(in the rows, 128 means zero)
Each name stands for a flat space through zero: a line, a plane or more. A row that begins with a name and a colon came from that space; any other row is followed by the name of the space it lies nearest, among the names in its block.
z843-z991: [199  47 148  94  97 184 150 180  94 117 115 175 116 127  91 158 118 184
 162 181 145 103 158 146 178 104 135 101 153 150 114 119 150]
z589-z984: [108 106 176 150 119 142 120 172 145 130 131 128 114 120  86 126 153 136
 147  98 154 122 163 145 127 121 126 136 148 124 110 147 140]
z310-z469: [105  86 143 123 100 141 125 162 158 119 138 137 128 123 102 133 120  91
 167  85 171 125 190 158 154 135 128 136 145 111  91 149 137]
z843-z991: [154 111 182 135 132 124 123 183 131 118 187 107 109 123 110  59 154 169
 119 132 106 119 130  92 140 109 142  97 154 205 145 175 110]
z49-z696: [ 90 136 121 112 207  58  82 104  91  97 105 128  69 155  88 111 121 100
 109 120 123 128  79 205  64 150  88 164  97  62 143  96 162]
z32-z917: [166 126 116 134 106 146 153 135 114 134 153 113 124 133 162 107 143 153
 101 140 123 120 119  94 161 132 150 106 144 158 132 140 120]
z49-z696: [123 150 117 138 119  76 127  73 135 128 122  94 137 126 137 133 116  95
 103 128 115 123 106 123 101 128 136 131 140 110 141 145 115]
z843-z991: [128 151 141 147 120  85 125  77 132 136 102 104 144 117 116 155 121 123
 111 147 107 121 102 119  84 108 132 131 143 116 149 139 116]
z843-z991: [109 126 122 109 158 143 118 155 125 120 138 141 114 137 131 104 132 117
 142 111 137 138 136 144 134 143 115 134 101 121 117 113 138]
z589-z984: [107 120 204  77 206 100 100 136 102 113  72 116 102 118  48 122 138 103
 167 159 118 115 114 182  38  98  98 125  87  69 130 116 153]
z310-z469: [133 116 128 130 131 104 121 160 132 107 200 101  95 143 143  49 140 120
 102  95 127 125 130 116 157 147 140 116 147 169 131 168 118]
z589-z984: [ 62  97 235 118 154 120 109 190 158 118 121  79  92 111  46  85 177  54
 177  57 182 111 193 184  80 123 120 134 129  58  78 178 154]
z49-z696: [137 128 124 122 130 102 117 109 128 120 128 135 137 126 119 136 105 133
 128 148 107 129 114 126 117 116 124 126 132 145 147 128 118]
z843-z991: [ 78 140 133 179 147  27  82  72 125 111  97 115  87 142  69 160 120 108
  89  96 133 121  89 200  56 139 101 186 155  61 148 125 152]
z32-z917: [176 131 183 123 130 162 157 137  97 150  95 108 132 111 114 136 165 179
 124 188 107 107 107  94 104  90 144  92 130 138 139 131 129]
z32-z917: [174 121  99 107 112 171 166 129 100 137 129 124 129 135 173 124 137 141
 114 156 131 119 122 104 167 136 148 102 122 131 119 117 131]
z843-z991: [133 135 116  91 140 176 144 143 128 137 126 139 151 123 160 120 126 118
 155 141 127 139 142 107 147 129 130 109  90 135 114 111 122]
z32-z917: [119 116 178 101 160 137  93 166 147 120 120 176 156 106  72 139 101 160
 192 161  97 143 144 127 103  85 103 121 106 181 147 118 115]
z49-z696: [147 116 140  88 176 175 142 168  76 126 111 131  87 142 129  99 164 144
 131 150 138 119 115 147 128 138 121 113  89  97 113  97 161]
z310-z469: [123  98 146 135 113  97 108 136 144 111 140 138 122 125  88 134 108 125
 140 117 133 122 146 150 128 119 123 136 157 141 131 148 127]
z310-z469: [168 153 135 188  69 155 143 114 151 164 126 156 189 102 141 185 121 227
 116 176  85 136 114  48 145  84 147 116 168 223 168 132  89]
z310-z469: [102 129 105  82 164 165 149 164 115 121 156  89  90 150 180  49 167  50
 128  72 172 130 152 145 157 181 134 119  81  69  77 128 150]
z32-z917: [208 103  56  36 119 209 189 135  82 127 137 141 143 142 218 108 110 114
 141 185 130 123 134  94 210 146 154  72  85 138 104  98 127]
z32-z917: [102 132 181 171 134  97  88 153 160 125 148 141 132 113  73 124 129 171
 136 116 105 137 130 121 100 101 115 142 154 183 156 151 112]
z589-z984: [131 118 101 110 134 123 113 126 129 115 134 164 138 133 128 139  92 134
 144 141 117 139 128 137 141 128 115 133 118 149 137 110 124]
z843-z991: [180  65 139  85 115 174 144 155  92 120  89 177 123 127  90 175 110 162
 168 184 143 108 148 160 152 107 123 112 130 118 114 100 155]
z49-z696: [ 61 142 117 164 149  75  82 115 151 114 131 141 109 139  99 135 116 105
 121  72 140 145 125 176  98 150  99 180 130 100 132 121 138]
z589-z984: [159 157 126 112 161 116 136  85  85 136  86 119 128 129 134 144 131 154
 104 192  90 121  67 117  85 111 125 116 104 114 158  99 130]
z589-z984: [128 137  78  78 150  97 123  83 120 111 124 128 140 138 157 124  84  73
 133 143 114 136 112 139 122 141 121 125  94 107 132 111 120]
z32-z917: [112 118 117  96 147 149 115 134 131 124 100 172 145 125 113 160 100 118
 173 139 133 141 145 154 125 124 106 138  95 113 119  93 137]
z310-z469: [147 124 163 116 141  82 108 108 124 116 117 129 139 115  85 138 103 147
 136 175  87 120 104 124  86  89 122 116 138 158 163 139 113]
z49-z696: [106 132 121 128 144  61 108  86 124 111 117 104 107 138 109 127 114  82
 109 113 129 121 108 167  89 138 118 148 133  82 134 135 136]
z589-z984: [ 98 126 167 114 147 117 124 145 140 123 130  90 113 122 108  94 151  77
 143  96 147 121 150 145 103 131 128 125 119  92 106 153 134]
z310-z469: [126 164 138  27 192 209 176 140 102 151  90  80 146 117 189  79 169  50
 169 151 135 130 137 101 109 135 138  78  24  59  83 104 134]
z49-z696: [152 142 118  95 174  59 106  73  92 107 109 125 121 136 114 127  93 131
 108 189  74 123  61 138  75 110 113 121 110 131 175 111 121]
z32-z917: [140 133 173 153 126 132 128 140 126 140 120 122 129 116 102 134 151 174
 122 148 112 121 117 109 108 102 132 120 145 152 144 139 124]
z589-z984: [149 116 143 166 112 158 122 160 123 137 129 174 129 125 105 157 134 217
 127 149 118 131 124 115 146 109 123 134 152 182 147 114 131]
z310-z469: [120 153  61 187 127 114 124 112 105 129 153 135  86 164 172 119 146 162
  54  92 137 137  85 137 154 177 124 166 143 121 140 104 145]
z843-z991: [164  72  74 152  45 152 157  99 111 132  82 175 128 139 121 233  98 145
 124 137 179 107 153 175 181 140 136 154 180  79 102 101 161]
z49-z696: [126 206 103 137 168  82 136  48 101 144 104  73 129 134 176 115 145 114
  66 154  85 130  46  98  67 134 132 126  98  97 163 114 116]
[202  40 148  44 129  72 109 123  96  74 123 161 120 128  54 141  50 129
 170 213  99  98 127 171 125  84 120  94 150 159 152 139 128] => z49-z696
[105 107 190 123 196  71  76 166 108  93 138 128  66 139  46  82 141 143
 128 121 116 120 106 183  73 119  96 143 127 125 148 136 150] => z843-z991
[130 129 161 116 142 109 120 134 134 122 137 110 130 119 110 104 130 123
 135 138 110 124 125 118 106 110 129 113 128 145 138 149 116] => z32-z917
[105 157 108 152 126  34  94  55 152 116 129 119 148 126 117 149  82 105
 105 128  93 136  94 132  84 120 118 151 146 136 167 140 103] => z49-z696
[132 133 136 111 140 171 152 105  93 151  38 138 131 122 115 195 145 128
 145 163 148 116 120 158  95 119 119 135  98  43 107  80 162] => z32-z917
[116 145  92 129 136 162 147 139 117 137 140 116 110 145 178 101 156 110
 108  95 153 135 129 126 156 166 134 133 106 100 105 114 141] => z310-z469
[156  27 155  80 106 117 109 175 128  85 138 173 110 128  51 140  79 119
 188 140 153 108 184 189 160 109 118 120 160 141 110 145 145] => z49-z696
[125  70 172 130 116  46  82 141 151  85 158 136 108 125  42 120  87 119
 147 118 123 114 149 171 113 105 117 136 182 160 145 175 122] => z310-z469
[107 127 127  97 144 106 125 114 134 117 124 104 125 129 128 111 120  64
 141 111 139 126 139 149 112 138 126 127 110  87 112 137 130] => z589-z984
[ 62 169 156 124 214  83  80 152 139 111 165 101  95 137 117  43 152  98
 122  82 108 150 106 139  76 145 102 143  85 130 142 136 124] => z843-z991
[153 104 108 130 126 140 106 135 115 120 113 210 139 131 100 183  85 203
 147 174 106 139 116 141 144 109 105 142 132 175 156  85 132] => z589-z984
[133 169  85 154 147 123 132  92  96 140 112 132 115 145 163 140 140 162
  78 144 110 135  71 121 116 146 122 145 114 115 151  90 136] => z310-z469
[166 150 125  99 146 128 159  94  87 137 107  82 122 131 161 110 149 118
  98 172 108 111  86 105 106 124 145  97 108 102 135 125 128] => z49-z696
[148  78 147  95 124 151 138 165 112 114 126 134 105 132 104 120 131 118
 153 132 155 111 158 157 149 128 130 115 133 110 102 133 149] => z49-z696
[148 135 167  80 153 104 146 109 109 124 117  62 122 119 127  87 145  78
 126 156 113 106 112 117  86 112 144  89 112  98 126 157 122] => z32-z917
[152 131 128  70 144 114 156 102 104 121 125  66 120 130 157  85 137  61
 119 147 126 108 117 121 114 133 148  91 106  86 115 148 125] => z32-z917
[172 128 114 205  74 203 160 151 106 165 116 171 127 131 147 184 165 252
  90 149 136 125 115  94 178 125 142 137 169 168 137 100 142] => z32-z917
[110 133  71 187 100 139 131 134 128 132 156 142  99 155 165 130 145 148
  81  71 161 137 127 141 176 177 129 166 153 120 117 116 145] => z310-z469
[119 124  91 169 124  92 112 134 120 110 179 125  80 159 142  91 135 140
  74  82 139 130 110 146 156 167 126 154 158 139 136 137 138] => z310-z469
[125 166 154  91 169  98 122  64 117 138  55 114 164 105 105 169 109 105
 149 191  87 126  90 127  42  88 115 118  87  90 152 106 119] => z843-z991
[174 138 129  78 161 114 158  91  69 125  98  76 103 137 148 102 147 105
  97 182 110 101  78 126  95 126 141  94 103  79 134 122 139] => z49-z696
[143 125 127 121 137 134 115 139 127 124 134 164 143 124 119 136 107 169
 142 158 101 138 119 114 133 111 118 123 122 177 150 114 117] => z49-z696
[120 134  97 143 128 138 135 142 123 127 160 118 103 147 164  94 148 123
  99  91 146 133 126 127 159 163 133 136 128 123 116 128 136] => z310-z469
[149 133 138 177 101 147 142 137 120 146 130 128 122 127 131 141 157 189
  96 134 126 121 115 104 141 122 140 129 160 152 139 132 130] => z32-z917
[128 124 122 153  69  92 125  95 175 129 145 123 171 111 126 157  90 112
 133 119 121 129 151 105 139 112 143 128 173 163 138 166  95] => z49-z696

Rows lie near named flat spaces through zero. A row that begins with a name and a colon came from that space; any other row is followed by the name of its block's space that it lies nearest.
z15_z616: [123 130 121 125 133 129 128 142 119 130 139 121 146 128 131 129 147 125
 132 115 127 135 108 138 127 118 119 143 117 145 133  95 136]
z15_z616: [122 154 145 135  82 139 166 110 151 126  97 130  70 133 184 128 111 135
 115 141 103 149 145 127 125 165 125 117 156 101 139 166  92]
z15_z616: [113 152 152 117  88 147 182 131 129 129  93 133  70 153 222 135 109 145
 143  97  82 183  88 136  57 203 136 147 160 109 153  89 139]
z15_z616: [109 141 114 111 126 130 129 156 111 150 134 117 199 110 155 135 142 140
 125  97  93 139  56 160 134 114 115 157 104 165 115  34 150]
z165_z184: [123 123 128 142 176 151 102 158 110 104 124 115  96 136  78 112 185 103
 115 127 145 144 163 117 164  82 108 123 161 172 111 178  66]
z817_z442: [117 165 164 117  76  76 136 135 131  92 121 138 106 138 157 149  98 107
  95 152 117 154 134 135 135 119 147 130 121  94 117 167 100]
z817_z442: [147 146 122 167 140 220 192 166 191 120 116 129  48 134 147 135 193 182
 168 138 182 144 126 160 111 222  78 153 112  95 179  89 186]
z15_z616: [ 99 177 125 114  60 133 152 118 157 179  82 124 209  69 211 141  76 174
  76 139  35 119  63 168 194 137 117 119 122 129  75  81 106]
z165_z184: [135 120 146 128 143 133  84 134 147 123 125 143 172 103  81 138 104 150
 129 128 151 111 117 118 142 130 155 105 105  99  80 131 185]
z15_z616: [112 134 137 102 131 115 108 135 114 153  89 138 194 101 145 137  65 151
  96 123  57 119  79 138 148 121 152 117 149 145  60 103 120]
z165_z184: [134 130 167  95 105  56 154 120 105  99 101 162  72 174 170 152  29 116
 119 152  92 141 134 122  54 170 181 135 159  83 130 161 124]
z421_z630: [133  84 100 113 191 147 134 119  87 165 102 130 124 145 128 109 101 139
 143 110  81 109 121 118  89 144 131 130 190 179 126 106 109]
z817_z442: [131 117 113 128 146 143 129 134 126 142 136 125 149 123 122 126 139 140
 142 117 132 119 111 135 122 134 120 137 118 141 134  91 153]
z421_z630: [115 110 130 113 187 153  92 148  98 148  82 132 163 113 106 118 102 146
 110 107  72 126 100 121 142 115 142 111 185 177  58 122 102]
z110_z80: [115 130 123 138 100 170 142  78 141 168  88 117 109 111 175 101 113 141
 118 114  76 132 143 104 142 147 122  91 183 136 120 166  73]
z817_z442: [137  87 104 145 176 193  91 101 140 170 120 123 164  98  81 100 139 158
 152 102 138  94 134  99 142 134 126  92 145 147 105 126 157]
z421_z630: [129 144 138 146  82 110 119 123 143  90 190 113 113 137 114 129 195  86
 147 118 204 154 152 118 128  98 119 137  66  99 177 141 151]
z110_z80: [119 114 129 117 167 144 104 131 105 147  88 131 146 118 117 117  99 139
 110 118  78 123 118 117 141 118 140 109 181 164  76 141  93]
z15_z616: [118 135 123 124 131 138 146 157 107 119 146 114 115 149 153 127 178 114
 148  93 131 166  97 143  95 130 110 165 120 155 162  70 137]
z165_z184: [130 136 158 118  94  96 113 112 142 117 123 146 142 121 132 143  74 132
 120 136 127 125 124 117 117 141 166 110 112  79 105 148 160]
z817_z442: [113 180 188 115  63  77 106 139 155  90  99 149 145 105 143 160  66 129
  72 162 108 146 120 135 172 117 167 104 111  68  59 183 117]
z421_z630: [117 128 131 130 100 124 109 108 120 126 159 112 144 127 132 116 162 100
 141  92 144 150 125 108 119 101 132 124 109 132 146 122 134]
z421_z630: [139 112 112 120 140 128 158 111 125 154 108 139 117 136 151 129  82 150
 135 143  98 102 127 134 101 166 131 131 152 126 139 116 131]
z421_z630: [134  99 130 115 162 132 105 116 114 146 107 142 149 125 111 124  80 146
 136 116 106 109 117 110 103 144 158 110 155 130  97 125 151]
z817_z442: [133  84 105 133 159 162  86  89 123 171 136 121 182 104  91 101 127 140
 154  91 131  97 126  93 126 118 139  96 135 148 113 116 159]
z15_z616: [119 146 158 117  91 139 167 115 137 131  78 143  75 142 203 134  75 150
 127 118  77 161 110 124  78 198 150 122 172  96 126 132 125]
z110_z80: [117 129 132 145 138 165  96 133 130 122 135 111 129 116 100 109 186 115
 131  98 150 151 138 108 155  97 116 112 133 149 116 147 112]
z110_z80: [139 136 124 126 111 108 158 125 143 127 130 138 117 133 146 143 103 139
 126 160 131 111 132 147 122 152 125 140 110 101 147 123 141]
z165_z184: [109 158 135 138 106 139 128 157 127 105 147 106 119 128 138 126 201 103
 122 106 145 173 118 139 151  96 101 146 110 148 141 116 105]
z110_z80: [ 80 135 170 127 138 180  27 139 102 125 102 106 184  90  96  97 175 107
 108  35  97 195  93  77 169  59 154  78 172 179  30 152  92]
z817_z442: [137 147 113 139 166 170 170 195 150 122 113 131 111 127 130 147 164 170
 130 153 139 127  99 183 145 166  83 169 114 140 135  69 150]
z110_z80: [ 92 160 176 119  60 124  85 118 130 116 129 120 170 105 160 128 133 111
 118  67 111 188  84 103 128 107 162 105 112 108  89 121 145]
z110_z80: [129 165 157 107  76  76 152 138 154 117 105 156 150 117 170 170  43 156
  96 173  99 117  97 162 133 163 155 135  97  68 100 116 159]
z817_z442: [129 143 153 145 108 141 137 116 151 105 104 132  56 136 132 123 128 122
 114 150 137 144 178 110 141 142 129 103 159  99 126 212  83]
z165_z184: [124 125 105 148 141 165 114 126 137 143 140 107 145 107 104 109 184 125
 127 120 144 120 141 125 175  96  96 119 124 160 129 133 104]
z165_z184: [120 130  92 149  93 139 149  71 131 159 137  97 107 120 154  95 163  99
 111 140 112 115 184 112 177  89  89 108 153 160 165 186  29]
z421_z630: [118 112 148 122  86 113  72  78 122 132 167 121 180 115 119 115 127 102
 155  67 151 145 115  78  96 105 172  98  96 103 126 124 183]
z421_z630: [119 112  98 118 138 141 155 107  99 169 114 116 128 137 171 109 121 129
 134 107  73 126 114 128 106 135 114 137 171 175 148  98  89]
z165_z184: [127 134 173 101 179 100 130 214  86  63 109 154  72 183 118 158 117 118
 133 119 130 182  95 147  57 153 156 173 149 129 112 102 152]
[144 105 114 139 158 121 102 127 126 118 162 125 137 130  67 122 155 112
 140 139 179 103 160 117 141  97 124 124 105 132 138 147 141] => z15_z616
[127 105 127 116 122 125 114  91 117 154 127 132 155 124 138 119  91 132
 144 100 107 119 115 104  94 140 156 111 138 123 123 115 153] => z421_z630
[124 145 127 134  95 122 143 123 138 123 143 119 121 127 149 130 149 118
 126 131 138 138 131 135 136 123 115 135 108 120 151 127 121] => z421_z630
[ 98 147 155 134  71 150  98 101 133 129 134 108 143 110 157 110 162 108
 131  66 122 181 111  94 129 110 141 102 127 123 118 135 124] => z110_z80
[121 105 114 132 147 155 115 108 105 146 132 112 121 135 125 100 157 112
 146  89 120 139 136 101 111 114 123 118 160 165 140 131 105] => z110_z80
[120 111 127 109 113 106 128 103  94 138 149 123 137 150 158 120 119 105
 154  84 112 147 106 109  65 129 149 139 131 138 158  92 146] => z110_z80
[132 122 126 134 112 136 139 108 133 130 144 124 108 138 142 121 142 122
 153 111 146 137 134 116  96 146 128 129 120 114 163 121 149] => z817_z442
[146 101 143 110 158 100 120 118 118 125 100 159 115 143 108 139  44 143
 128 152 112  99 141 114  92 159 171 113 158 101 101 158 146] => z165_z184
[137 113 118 136 156 158  99 133 147 146 132 131 180  98  87 127 133 158
 140 121 149 101 111 128 149 130 128 115 104 126 101 101 181] => z165_z184
[111 139 132 138 157 146  96 173 107 100 141 107 127 128  90 118 208  98
 116 107 148 163 130 129 167  68 104 137 132 177 112 137  86] => z421_z630
[132 110  94 147 140 154 124  91 135 161 129 111 134 110 110 101 147 126
 122 139 125  94 169 112 172 102 103 102 149 156 134 167  78] => z165_z184
[117 149 144 133  68 104 123  93 140 120 133 121 120 120 148 123 122 102
 106 136 125 138 157 110 154 103 136 104 124 105 128 186  87] => z165_z184
[118 172 150 113 138 100 123 198 136 104  90 145 167 104 119 165  94 153
  66 179  94 124  92 181 199 108 125 143 118 131  51 122 106] => z817_z442
[147 119 174 140 165 116  52 167 147  62 153 151 134 125  15 147 142 120
 137 138 225 128 153 105 140 106 165 108  81  76  82 177 202] => z421_z630
[124 180 171 130  84 116 118 154 185 106  91 151 157  85 130 164  78 167
  78 177 122 122 111 155 196 142 144 107  96  65  55 157 147] => z421_z630
[119 160 115 138  79 132 142 109 165 155 118 119 170  84 156 131 120 148
  93 158 104 105 125 150 202 115 104 113 107 120 111 134 100] => z15_z616
[130 159 180 119  35  93 104  87 194 129 112 161 191  79 150 161  24 169
 108 149 126 109 103 119 143 169 190  81  71  14  71 146 216] => z421_z630
[ 99 194 195 120  30  99  96 144 166  90 129 135 177  92 160 160 114 128
  97 111 132 181  77 134 157 119 163 114  66  60  75 123 174] => z110_z80
[120 125 126 118 151 114 101 143 106 129 123 126 164 119 105 127 123 120
 107 128 108 122 119 131 156  88 132 125 137 159  92 130 103] => z15_z616
[125 138 127 122 146 116 131 157 118 120 115 131 132 128 121 137 123 129
 104 150 111 124 123 149 154 112 119 140 136 147 107 129  99] => z817_z442
[141 122 105 145 141 170 175 140 139 132 146 119  79 151 148 123 181 140
 171 116 161 138 125 143  86 175  93 161 117 131 196  79 162] => z817_z442
[128 134 150 112  84  72 148  90 120 117 112 143  86 151 168 135  58 108
 110 153  97 129 158 111  99 141 161 115 155  93 136 188  90] => z165_z184
[129 129 118 128 161 137 132 156 122 129 114 128 129 126 113 131 135 138
 114 145 118 119 126 147 153 120 111 138 141 153 112 123 106] => z817_z442
[142  97 124 125 173 107  76 123 117 126 136 139 167 117  52 126 103 123
 120 146 147  85 153 109 154  90 150 104 126 133  89 165 134] => z15_z616
[134  58  82 129 148 125 121  46  70 163 180 101 103 169 123  75 161  69
 185  70 138 120 177  64  52  99 131 120 165 178 212 141  99] => z817_z442
